Here is a tiny trained network, its code and every weight. The questions are about switching its units off for an input and a class, where a switched-off unit gives its printed mean instead of its output.

import numpy as np


def w(rows, s, z=0):
    codes = np.array(rows[::2]) - 128.0
    scale = np.full(codes.shape[1], s)
    scale[-1] = z or s
    return codes * scale


def norm(h):
    return h / np.sqrt((h * h).mean(-1, keepdims=True) + 1e-5)


def f(y):
    return np.maximum(y, 0)


def log_softmax(a):
    a = a - a.max(-1, keepdims=True)
    return a - np.log(np.exp(a).sum(-1, keepdims=True))


def net(x, mask):
    res = np.array(x, float).reshape(1, 5) / 4 @ E
    u = 0
    for l in range(2):
        y = f(norm(res) @ A[l][:, :-1].T + A[l][:, -1])
        res = res + np.where(mask[u : u + 3], y, B[l][:, -1]) @ B[l][:, :-1]
        u += 3
    return log_softmax(norm(res)[-1] @ U[:, :-1].T + U[:, -1])


A, B = {}, {}
E = w([
[125,113,125,132,132,131],'x0',
[253,179,13,130,124,191],'x1',
[177,173,212,175,147,236],'x2',
[180,94,96,236,20,49],'x3',
[134,137,129,130,142,119],'x4',
],0.0078)
A[0] = w([
[64,126,162,33,177,168,251],'0.n1',
[134,155,95,3,202,208,29],'0.n2',
[103,126,34,23,180,111,73],'0.n3',
],0.02,0.0021)
B[0] = w([
[246,97,111,172,152,79,245],'0.n1',
[7,190,108,139,118,204,248],'0.n2',
[148,109,73,78,16,96,227],'0.n3',
],0.016,0.017)
A[1] = w([
[138,113,49,133,129,5,56],'1.n1',
[213,164,7,166,160,149,254],'1.n2',
[156,140,146,241,169,110,211],'1.n3',
],0.021,0.0021)
B[1] = w([
[49,107,106,110,226,139,237],'1.n1',
[218,106,184,127,180,75,252],'1.n2',
[115,158,124,117,8,167,202],'1.n3',
],0.016,0.02)
U = w([
[165,69,93,91,206,57,35],'0',
[106,135,95,100,4,132,229],'1',
[208,137,200,158,110,138,250],'2',
[99,206,117,144,173,202,50],'3',
[10,79,138,117,162,121,5],'4',
],0.02,0.0018)

Each question gives the input, the list of numbers given to net, and the class t.
The units are the neurons (one row each of A and B). Each row of codes is followed by its name. A weight is (code - 128) times the scale printed after its matrix; where a second scale follows, it is the last column's (A, B and U).
mask holds one flag per neuron, layer by layer. A switched-off neuron (its flag False) gives its mean, the last column of its row in B, instead of its output. The means were averaged over made-up inputs and are rounded, as every weight is.
A unit's drop is (log p(t) with every unit on - log p(t) with that unit switched off) / (log p(t) with every unit on - log p(t) with every unit switched off).
The circuit of an input: a set's keep is (log p(t) with only the set's units on - log p(t) with every unit switched off) / (log p(t) with every unit on - log p(t) with every unit switched off). Starting from all 6 units, units are removed one at a time, each time the one whose removal leaves the highest keep (on an exact tie, the one counted first), for as long as the keep stays at least 0.8.
circuit, biggest first: the units of the circuit, biggest drop first
k most important neurons: the k neurons with the biggest drops, biggest first
k most important neurons of layer l: the k neurons of layer l with the biggest drops, biggest first
input [1,-7,8,1,-3], class 1: 3 most important neurons => 1.n3, 1.n2, 0.n3
input [0,4,-1,-4,-2], class 1: most important neuron of layer 1 => 1.n1
input [3,3,7,-1,-8], class 3: 2 most important neurons => 0.n1, 0.n3
input [8,1,1,3,-6], class 2: circuit, biggest first => 0.n3, 0.n2, 1.n3
input [-6,-6,6,-4,0], class 2: circuit, biggest first => 0.n1, 1.n3
input [6,0,-4,1,1], class 4: 4 most important neurons => 0.n1, 1.n2, 1.n1, 0.n2
input [8,-2,6,3,-4], class 1: 2 most important neurons => 0.n1, 0.n2
input [6,0,1,-6,1], class 2: 4 most important neurons => 0.n1, 1.n1, 0.n2, 1.n2
input [1,8,1,1,-1], class 2: 2 most important neurons => 1.n1, 0.n1
input [-3,-3,0,5,-7], class 4: 2 most important neurons => 0.n1, 1.n2
input [2,-1,-6,4,-1], class 4: circuit, biggest first => 0.n1, 1.n2, 1.n1, 0.n2
input [-6,-3,8,7,-2], class 1: 2 most important neurons of layer 1 => 1.n2, 1.n3
input [-6,-2,1,0,6], class 2: 2 most important neurons => 0.n3, 1.n3
input [-6,-8,1,-6,0], class 2: 2 most important neurons => 0.n1, 0.n3
input [0,0,-2,2,2], class 4: circuit, biggest first => 0.n1, 1.n1, 0.n2, 1.n2
input [5,-8,7,6,2], class 1: circuit, biggest first => 1.n2
input [-4,-3,2,5,6], class 1: 2 most important neurons => 0.n1, 0.n3
input [0,-4,7,-5,-5], class 2: 2 most important neurons => 0.n1, 1.n2
input [-4,-3,-1,3,-6], class 4: 3 most important neurons => 0.n1, 1.n2, 0.n2
input [0,5,1,7,7], class 2: 3 most important neurons => 0.n3, 1.n3, 0.n1
input [-8,3,2,5,7], class 2: 2 most important neurons of layer 0 => 0.n3, 0.n2
input [2,4,2,0,4], class 3: 2 most important neurons of layer 0 => 0.n1, 0.n3
input [-6,-4,-1,1,-1], class 4: 2 most important neurons of layer 1 => 1.n1, 1.n2
input [-5,8,-5,-6,-6], class 1: 2 most important neurons of layer 0 => 0.n3, 0.n2
input [-1,5,-2,6,-5], class 0: circuit, biggest first => 1.n1
input [-4,-1,5,-8,1], class 2: 2 most important neurons of layer 1 => 1.n1, 1.n2
